Below are the code and all the weights of a small trained network. Each question names an input and a target symbol and asks about switching units off, where a switched-off unit gives its printed mean instead of its output.

import numpy as np


def w(rows, s, z=0):
    codes = np.array(rows[::2]) - 128.0
    scale = np.full(codes.shape[1], s)
    scale[-1] = z or s
    return codes * scale


def f(y):
    return y / 2 * (1 + np.tanh(0.7978845608 * (y + 0.044715 * y**3)))


def softmax(a):
    e = np.exp(a - a.max(-1, keepdims=True))
    return e / e.sum(-1, keepdims=True)


def log_softmax(a):
    a = a - a.max(-1, keepdims=True)
    return a - np.log(np.exp(a).sum(-1, keepdims=True))


def net(x, mask):
    ids = ['ΘΛΠΦβγεζημξστψω'.index(c) for c in x.split()]
    T = len(ids)
    res = E[ids] + P[:T]
    r = res
    for j in range(3):
        rows = slice(4 * j, 4 * j + 4)
        q, k, v = (r @ M[0][rows].T for M in (Q, K, V))
        z = softmax(np.where(np.tri(T) > 0, q @ k.T / 4**0.5, -1e9)) @ v
        o = O[0][rows]
        res = res + np.where(mask[j], z, o[:, -1]) @ o[:, :-1]
    y = f(res @ A[0][:, :-1].T + A[0][:, -1])
    res = res + np.where(mask[3:19], y, B[0][:, -1]) @ B[0][:, :-1]
    return log_softmax(res[-1] @ U[:, :-1].T + U[:, -1])


Q, K, V, O, A, B = {}, {}, {}, {}, {}, {}
E = w([
[190,97,104],'Θ',
[82,165,103],'Λ',
[83,155,112],'Π',
[185,70,141],'Φ',
[147,79,162],'β',
[157,245,34],'γ',
[149,172,138],'ε',
[138,96,128],'ζ',
[138,60,176],'η',
[169,86,157],'μ',
[40,191,211],'ξ',
[118,223,111],'σ',
[34,255,165],'τ',
[145,111,89],'ψ',
[83,73,188],'ω',
],0.018)
P = w([
[116,155,135],'0',
[68,131,71],'1',
[171,199,207],'2',
[15,93,19],'3',
[233,248,246],'4',
[17,30,38],'5',
],0.013)
Q[0] = w([
[44,125,89],'h1',
[135,116,210],'h1',
[221,141,236],'h1',
[203,146,94],'h1',
[76,63,231],'h2',
[70,175,217],'h2',
[102,105,106],'h2',
[196,190,75],'h2',
[153,68,121],'h3',
[130,25,103],'h3',
[120,10,45],'h3',
[113,60,58],'h3',
],0.014)
K[0] = w([
[219,166,142],'h1',
[90,90,3],'h1',
[64,64,29],'h1',
[73,128,137],'h1',
[93,104,53],'h2',
[145,197,166],'h2',
[75,172,19],'h2',
[123,169,24],'h2',
[163,250,133],'h3',
[236,153,174],'h3',
[200,203,218],'h3',
[209,204,227],'h3',
],0.012)
V[0] = w([
[6,137,163],'h1',
[112,102,209],'h1',
[102,97,85],'h1',
[138,120,60],'h1',
[103,170,203],'h2',
[101,112,84],'h2',
[86,82,118],'h2',
[88,118,97],'h2',
[101,203,121],'h3',
[203,135,84],'h3',
[133,169,43],'h3',
[172,50,122],'h3',
],0.017)
O[0] = w([
[110,79,192,121],'h1',
[164,135,176,88],'h1',
[117,49,77,74],'h1',
[149,113,138,115],'h1',
[155,166,134,157],'h2',
[163,91,158,139],'h2',
[195,85,136,91],'h2',
[102,133,141,146],'h2',
[56,125,186,248],'h3',
[81,124,9,128],'h3',
[87,116,93,203],'h3',
[183,111,54,1],'h3',
],0.012,0.0054)
A[0] = w([
[115,155,170,254],'n1',
[78,121,183,210],'n2',
[155,225,123,83],'n3',
[174,142,112,76],'n4',
[95,179,121,110],'n5',
[191,116,184,202],'n6',
[253,78,100,122],'n7',
[46,215,64,205],'n8',
[185,79,103,98],'n9',
[110,144,77,96],'n10',
[211,92,125,40],'n11',
[130,147,161,58],'n12',
[77,73,118,57],'n13',
[181,88,57,115],'n14',
[117,69,75,126],'n15',
[90,209,103,133],'n16',
],0.013,0.0054)
B[0] = w([
[172,98,102,200],'n1',
[180,138,123,228],'n2',
[41,10,212,167],'n3',
[77,219,124,143],'n4',
[181,203,92,175],'n5',
[156,81,56,178],'n6',
[135,183,97,176],'n7',
[163,109,131,253],'n8',
[92,152,83,154],'n9',
[84,160,202,173],'n10',
[180,254,185,148],'n11',
[104,164,113,161],'n12',
[103,142,189,159],'n13',
[78,113,102,179],'n14',
[72,88,139,169],'n15',
[197,135,142,197],'n16',
],0.0075,0.029)
U = w([
[102,104,51,91],'Θ',
[82,79,175,157],'Λ',
[92,59,169,101],'Π',
[59,237,143,26],'Φ',
[171,160,120,196],'β',
[5,179,190,76],'γ',
[143,117,140,188],'ε',
[150,98,95,255],'ζ',
[180,168,115,92],'η',
[124,181,144,243],'μ',
[178,71,148,101],'ξ',
[77,184,206,44],'σ',
[132,117,194,78],'τ',
[61,2,116,148],'ψ',
[209,98,106,93],'ω',
],0.011,0.0081)

Each question gives the input, a string of symbols that net reads in full, and the target symbol t.
The units are the heads (4 rows each of Q, K, V and O) and the neurons (one row each of A and B). Each row of codes is followed by its name. A weight is (code - 128) times the scale printed after its matrix; where a second scale follows, it is the last column's (O, A, B and U).
mask holds one flag per unit, heads first, then neurons. A switched-off unit (its flag False) gives its mean, the last column of its rows in O or B, instead of its output. The means were averaged over made-up inputs and are rounded, as every weight is.
A unit's drop is (log p(t) with every unit on - log p(t) with that unit switched off) / (log p(t) with every unit on - log p(t) with every unit switched off).
The circuit of an input: a set's keep is (log p(t) with only the set's units on - log p(t) with every unit switched off) / (log p(t) with every unit on - log p(t) with every unit switched off). Starting from the 12 units with the biggest drops (on a tie, the unit counted first), units are removed one at a time, each time the one whose removal leaves the highest keep (on an exact tie, the one counted first), for as long as the keep stays at least 0.8.
circuit, biggest first: the units of the circuit, biggest drop first
unit that matters most: the unit with the biggest drop
top k neurons: the k neurons with the biggest drops, biggest first
heads that matter: for each layer, one digit per head in row order, 1 if its drop is at least 0.15 and else 0, layers parted by /
input ξ τ ξ Θ ζ, target Θ: heads that matter : 101
input σ η β β, target β: circuit, biggest first : h3, h1
input ψ η β τ Θ ψ, target Θ: circuit, biggest first : h3
input σ ζ ξ ε, target τ: top 2 neurons : n1, n6
input Λ Θ η ω ξ, target ξ: circuit, biggest first : h3, n6, n3
input ε ψ γ η, target γ: heads that matter : 111
input Φ ε ψ τ μ, target τ: top 2 neurons : n2, n1
input ψ Φ Θ ε β ζ, target β: circuit, biggest first : h1, h3
input Φ η ω, target η: circuit, biggest first : h3, n11
input ψ η ψ γ ξ Θ, target ξ: top 3 neurons : n6, n1, n2
input Π ξ ω β, target ω: circuit, biggest first : h3, n6, h2
input Λ μ ψ Λ ζ, target Λ: heads that matter : 100
input ψ γ τ Π, target σ: top 2 neurons : n2, n12
input ψ Φ Θ ξ Π, target τ: heads that matter : 011
input Θ ψ η, target ψ: unit that matters most : h1
input η ζ σ Θ τ ψ, target τ: top 3 neurons : n2, n1, n6
input γ ψ ψ μ, target ψ: heads that matter : 011
input ψ ξ ζ, target ξ: heads that matter : 101
input ψ η ζ, target η: top 3 neurons : n11, n7, n3
input ξ τ η, target τ: top 2 neurons : n2, n1
input ξ σ γ τ, target σ: top 4 neurons : n3, n6, n12, n7
input Θ ψ Φ, target ψ: heads that matter : 100
input ψ ψ ψ Φ η, target Φ: heads that matter : 111
input ψ γ ζ τ, target σ: heads that matter : 001
input ξ Θ β, target Θ: heads that matter : 101
input τ Θ β Θ ψ Φ, target ψ: unit that matters most : h2
